Below are the code and all the weights of a small trained network. Each question names an input and a target symbol and asks about switching units off, where a switched-off unit gives its printed mean instead of its output.

import numpy as np


def w(rows, s, z=0):
    codes = np.array(rows[::2]) - 128.0
    scale = np.full(codes.shape[1], s)
    scale[-1] = z or s
    return codes * scale


def norm(h):
    return h / np.sqrt((h * h).mean(-1, keepdims=True) + 1e-5)


def f(y):
    return np.maximum(y, 0)


def softmax(a):
    e = np.exp(a - a.max(-1, keepdims=True))
    return e / e.sum(-1, keepdims=True)


def log_softmax(a):
    a = a - a.max(-1, keepdims=True)
    return a - np.log(np.exp(a).sum(-1, keepdims=True))


def net(x, mask):
    ids = ['αγδεζηθλξπστφψω'.index(c) for c in x.split()]
    T = len(ids)
    res = E[ids] + P[:T]
    u = 0
    for l in range(2):
        r = norm(res)
        for j in range(3):
            rows = slice(3 * j, 3 * j + 3)
            q, k, v = (r @ M[l][rows].T for M in (Q, K, V))
            z = softmax(np.where(np.tri(T) > 0, q @ k.T / 3**0.5, -1e9)) @ v
            o = O[l][rows]
            res = res + np.where(mask[u + j], z, o[:, -1]) @ o[:, :-1]
        u += 3
        y = f(norm(res) @ A[l][:, :-1].T + A[l][:, -1])
        res = res + np.where(mask[u : u + 12], y, B[l][:, -1]) @ B[l][:, :-1]
        u += 12
    return log_softmax(norm(res)[-1] @ U[:, :-1].T + U[:, -1])


Q, K, V, O, A, B = {}, {}, {}, {}, {}, {}
E = w([
[27,96,91,147,177,126,92,166],'α',
[54,175,101,126,143,136,99,221],'γ',
[39,147,85,117,164,112,92,198],'δ',
[14,154,153,115,159,119,95,180],'ε',
[37,210,166,93,217,129,125,213],'ζ',
[30,131,79,124,114,87,84,182],'η',
[70,155,105,148,255,135,133,190],'θ',
[45,150,193,94,138,39,49,74],'λ',
[115,254,229,109,115,122,118,189],'ξ',
[182,197,179,161,199,181,136,198],'π',
[136,206,178,225,139,89,117,161],'σ',
[164,92,158,168,114,73,43,73],'τ',
[226,82,93,215,152,138,126,121],'φ',
[201,177,65,122,142,66,78,139],'ψ',
[211,145,98,84,126,164,55,129],'ω',
],0.0062)
P = w([
[124,5,168,109,55,93,147,242],'0',
[135,64,195,147,163,90,74,215],'1',
[151,78,186,156,161,92,73,190],'2',
[115,110,159,171,159,111,52,173],'3',
[107,130,140,178,157,127,48,156],'4',
[98,144,130,186,150,137,49,139],'5',
[90,159,119,192,150,149,56,124],'6',
[82,167,116,191,151,156,64,101],'7',
[74,176,112,193,152,166,76,82],'8',
[75,183,112,190,150,174,91,63],'9',
[62,187,121,184,161,174,112,33],'10',
[63,197,104,184,152,185,115,22],'11',
[55,204,102,176,143,200,130,3],'12',
],0.0052)
Q[0] = w([
[157,138,146,179,147,73,87,142],'0.h1',
[57,212,77,148,197,158,74,94],'0.h1',
[165,123,107,77,161,104,148,108],'0.h1',
[155,155,168,181,149,80,78,132],'0.h2',
[198,66,114,69,43,141,147,185],'0.h2',
[171,125,136,167,121,135,139,129],'0.h2',
[74,178,93,109,113,192,148,83],'0.h3',
[108,182,124,212,163,149,7,76],'0.h3',
[115,194,140,197,161,143,94,131],'0.h3',
],0.015)
K[0] = w([
[203,133,131,122,83,167,49,122],'0.h1',
[122,195,126,157,110,188,142,22],'0.h1',
[121,109,208,88,130,151,158,159],'0.h1',
[222,174,89,169,90,153,118,91],'0.h2',
[117,63,123,100,128,99,98,227],'0.h2',
[165,102,136,129,104,101,78,133],'0.h2',
[41,176,143,158,160,170,176,28],'0.h3',
[161,214,100,148,140,160,108,67],'0.h3',
[160,157,105,138,148,127,114,6],'0.h3',
],0.011)
V[0] = w([
[78,120,51,125,158,63,129,146],'0.h1',
[90,119,140,103,147,190,111,152],'0.h1',
[115,164,136,224,117,36,203,145],'0.h1',
[150,170,166,108,150,202,171,157],'0.h2',
[108,67,78,140,125,107,131,132],'0.h2',
[94,135,156,95,1,151,66,115],'0.h2',
[191,129,72,147,102,122,96,72],'0.h3',
[144,146,30,92,154,131,133,187],'0.h3',
[128,68,139,208,127,208,160,141],'0.h3',
],0.0082)
O[0] = w([
[185,202,181,143,171,157,166,55,209],'0.h1',
[113,128,87,113,117,180,138,71,136],'0.h1',
[196,134,204,238,82,20,178,93,169],'0.h1',
[219,54,110,81,53,59,68,106,79],'0.h2',
[44,131,158,125,126,162,191,111,75],'0.h2',
[191,150,24,134,180,157,185,200,1],'0.h2',
[127,16,254,115,144,86,117,198,202],'0.h3',
[229,118,222,86,60,166,157,54,212],'0.h3',
[15,149,115,201,55,217,94,186,43],'0.h3',
],0.006,0.0035)
A[0] = w([
[145,131,71,111,117,126,38,33,4],'0.n1',
[253,137,38,100,136,94,150,83,52],'0.n2',
[147,128,167,240,181,120,98,98,108],'0.n3',
[89,155,191,99,95,211,80,113,112],'0.n4',
[76,190,117,65,177,128,166,49,36],'0.n5',
[99,161,62,153,161,162,157,73,122],'0.n6',
[82,112,110,139,137,25,55,71,138],'0.n7',
[175,141,125,196,168,64,6,184,135],'0.n8',
[110,85,133,160,250,142,172,143,95],'0.n9',
[153,160,80,158,207,156,47,80,89],'0.n10',
[85,117,224,48,200,71,119,228,203],'0.n11',
[87,136,146,113,123,130,221,173,123],'0.n12',
],0.0066,0.0038)
B[0] = w([
[140,165,185,25,113,217,165,94,156],'0.n1',
[114,120,203,39,99,99,171,163,148],'0.n2',
[115,186,139,126,127,55,107,152,217],'0.n3',
[132,87,132,187,145,116,89,3,176],'0.n4',
[106,64,81,165,108,40,95,75,159],'0.n5',
[157,68,175,121,167,86,105,186,163],'0.n6',
[188,152,191,171,177,194,107,175,191],'0.n7',
[61,147,205,94,201,205,131,132,215],'0.n8',
[179,119,190,46,110,134,57,174,165],'0.n9',
[120,187,81,65,134,53,121,118,178],'0.n10',
[178,42,133,157,121,123,70,119,255],'0.n11',
[195,77,170,100,154,147,172,138,138],'0.n12',
],0.0072,0.0084)
Q[1] = w([
[163,100,143,97,149,91,88,127],'1.h1',
[134,173,186,150,201,100,50,142],'1.h1',
[141,155,192,116,163,114,26,130],'1.h1',
[137,179,194,109,186,115,22,106],'1.h2',
[102,114,42,154,126,85,251,176],'1.h2',
[152,131,53,183,100,151,179,119],'1.h2',
[140,98,99,120,79,126,220,140],'1.h3',
[96,97,76,158,63,151,229,153],'1.h3',
[126,125,95,118,129,116,155,106],'1.h3',
],0.013)
K[1] = w([
[140,145,106,107,92,118,184,129],'1.h1',
[161,109,99,176,103,152,200,158],'1.h1',
[146,105,86,163,115,122,197,146],'1.h1',
[114,105,131,148,150,120,251,132],'1.h2',
[144,158,137,132,87,113,37,150],'1.h2',
[134,154,155,96,128,104,24,143],'1.h2',
[99,148,160,114,166,137,22,99],'1.h3',
[128,156,176,101,194,125,39,116],'1.h3',
[141,160,167,98,125,152,97,68],'1.h3',
],0.012)
V[1] = w([
[82,188,195,144,86,82,127,132],'1.h1',
[141,101,123,173,39,134,243,192],'1.h1',
[124,170,75,164,98,136,126,86],'1.h1',
[121,158,101,115,27,95,36,166],'1.h2',
[152,187,90,164,73,85,143,49],'1.h2',
[153,154,135,124,254,53,86,117],'1.h2',
[207,59,194,87,77,114,129,81],'1.h3',
[114,130,175,188,191,164,110,125],'1.h3',
[71,64,107,141,96,143,60,130],'1.h3',
],0.0086)
O[1] = w([
[162,135,154,153,44,129,135,60,167],'1.h1',
[76,125,127,2,115,160,147,70,244],'1.h1',
[189,146,117,112,167,124,97,116,115],'1.h1',
[94,185,163,121,75,84,46,148,2],'1.h2',
[184,176,70,146,127,118,124,145,165],'1.h2',
[96,69,50,139,68,110,143,123,178],'1.h2',
[156,126,104,149,54,182,184,183,220],'1.h3',
[106,149,112,199,191,182,149,56,128],'1.h3',
[146,113,116,111,158,182,53,138,89],'1.h3',
],0.0084,0.004)
A[1] = w([
[44,107,179,68,156,92,143,106,177],'1.n1',
[148,173,143,156,145,34,209,98,141],'1.n2',
[18,179,106,110,147,121,86,123,86],'1.n3',
[113,131,27,165,119,235,118,116,213],'1.n4',
[26,150,156,73,137,121,184,118,69],'1.n5',
[36,127,134,173,107,99,146,168,133],'1.n6',
[58,254,166,115,179,127,167,173,105],'1.n7',
[106,168,170,100,67,52,15,135,114],'1.n8',
[205,37,170,95,158,154,106,174,58],'1.n9',
[175,166,74,157,13,75,116,204,184],'1.n10',
[207,188,107,195,191,168,103,141,2],'1.n11',
[185,131,11,90,122,64,166,87,53],'1.n12',
],0.008,0.0047)
B[1] = w([
[119,179,93,137,93,76,147,174,255],'1.n1',
[204,143,39,140,76,96,121,107,186],'1.n2',
[79,189,81,159,69,154,73,129,160],'1.n3',
[76,215,94,143,88,150,69,136,168],'1.n4',
[65,165,164,151,153,84,119,134,175],'1.n5',
[185,166,63,66,150,124,121,117,156],'1.n6',
[232,137,58,183,81,125,119,129,169],'1.n7',
[140,40,96,124,156,197,117,83,208],'1.n8',
[203,144,93,170,41,159,139,173,213],'1.n9',
[93,114,254,124,227,125,146,62,180],'1.n10',
[22,155,162,73,81,64,138,144,183],'1.n11',
[138,64,114,134,14,98,73,194,144],'1.n12',
],0.0079,0.0071)
U = w([
[128,117,114,152,224,178,150,91,65],'α',
[74,106,129,100,164,118,199,111,104],'γ',
[171,99,35,152,168,176,166,116,103],'δ',
[91,71,58,175,96,65,114,164,88],'ε',
[93,123,143,63,30,66,84,134,10],'ζ',
[109,119,102,148,42,149,196,154,205],'η',
[108,132,95,146,95,114,116,10,128],'θ',
[114,108,80,103,195,48,93,134,131],'λ',
[124,204,136,42,133,119,163,169,93],'ξ',
[94,180,179,84,119,223,106,105,73],'π',
[174,198,103,215,115,135,92,153,144],'σ',
[91,122,138,129,168,147,100,240,102],'τ',
[23,103,185,195,126,132,116,144,131],'φ',
[181,67,194,131,132,108,148,123,253],'ψ',
[146,61,67,94,104,206,64,136,165],'ω',
],0.013,0.0046)

Each question gives the input, a string of symbols that net reads in full, and the target symbol t.
The units are the heads (3 rows each of Q, K, V and O) and the neurons (one row each of A and B). Each row of codes is followed by its name. A weight is (code - 128) times the scale printed after its matrix; where a second scale follows, it is the last column's (O, A, B and U).
mask holds one flag per unit, layer by layer, with each layer's heads first. A switched-off unit (its flag False) gives its mean, the last column of its rows in O or B, instead of its output. The means were averaged over made-up inputs and are rounded, as every weight is.
A unit's drop is (log p(t) with every unit on - log p(t) with that unit switched off) / (log p(t) with every unit on - log p(t) with every unit switched off).
The circuit of an input: a set's keep is (log p(t) with only the set's units on - log p(t) with every unit switched off) / (log p(t) with every unit on - log p(t) with every unit switched off). Starting from the 12 units with the biggest drops (on a tie, the unit counted first), units are removed one at a time, each time the one whose removal leaves the highest keep (on an exact tie, the one counted first), for as long as the keep stays at least 0.8.
circuit, biggest first: the units of the circuit, biggest drop first
top k neurons: the k neurons with the biggest drops, biggest first
k most important neurons of layer l: the k neurons of layer l with the biggest drops, biggest first
heads that matter: for each layer, one digit per head in row order, 1 if its drop is at least 0.15 and else 0, layers parted by /
input θ φ τ γ σ θ ζ ξ, target σ: circuit, biggest first : [1.h1]
input ξ ε ξ ψ ζ ζ φ θ θ ζ, target ζ: heads that matter : 111 / 111
input θ σ φ α ε, target φ: top 3 neurons : [1.n11; 1.n9; 1.n2]
input ξ γ ψ γ θ, target ζ: 2 most important neurons of layer 1 : [1.n1; 1.n10]
input ε θ ψ ψ π π ψ ζ π ε τ ζ, target λ: circuit, biggest first : [0.h3; 0.h2; 1.h3]
input ξ ε δ α δ ζ π, target π: 3 most important neurons of layer 1 : [1.n8; 1.n2; 1.n11]
input ε ξ ψ θ θ, target λ: 3 most important neurons of layer 0 : [0.n8; 0.n6; 0.n3]
input θ ζ θ π ε σ θ θ ψ α ε α ξ, target ξ: heads that matter : 011 / 010
input ψ ψ θ, target η: heads that matter : 010 / 001
input ε σ ζ ε ψ π θ ζ, target λ: circuit, biggest first : [0.h3; 1.h3; 0.h2]
input θ ψ ψ ξ ε ω α ε, target σ: top 2 neurons : [1.n4; 1.n8]
input ψ λ θ ψ φ λ θ η τ ζ γ ξ α, target ξ: circuit, biggest first : [0.h2; 0.n2; 0.n11]
input ε θ λ π θ θ θ, target θ: circuit, biggest first : [0.h3; 0.h2]
input ω φ ξ ε ψ φ λ ε σ ψ θ η ψ, target τ: heads that matter : 110 / 100
input θ τ φ ζ, target σ: heads that matter : 001 / 111
input φ η θ, target φ: circuit, biggest first : [0.h3]
input ξ γ λ τ θ ε ψ γ π τ, target ζ: heads that matter : 011 / 111
input γ δ λ η ψ θ θ ψ ψ ε, target ψ: heads that matter : 001 / 010
input θ θ θ σ θ θ ψ ζ γ, target ψ: heads that matter : 001 / 000
input α θ ζ, target α: heads that matter : 011 / 011
input θ ε ψ, target σ: circuit, biggest first : [1.h3]
input ζ ζ θ ζ, target θ: heads that matter : 001 / 000
input ε ε φ θ ζ θ θ θ, target θ: heads that matter : 001 / 000
input ε ψ α δ τ, target λ: heads that matter : 011 / 001
input ξ θ ε α π θ ε ζ, target ζ: heads that matter : 011 / 001
input α φ π, target α: heads that matter : 111 / 011
input ξ π ψ η θ θ ζ ψ θ ψ, target ψ: circuit, biggest first : [0.h3]
input ε ψ θ σ ξ φ θ λ θ ξ, target ξ: circuit, biggest first : [0.h2; 0.h3; 0.n2]
input τ θ η η θ θ α ε τ δ σ, target φ: heads that matter : 011 / 010
input ζ ψ φ σ λ θ ψ λ λ η, target ψ: 2 most important neurons of layer 0 : [0.n9; 0.n2]
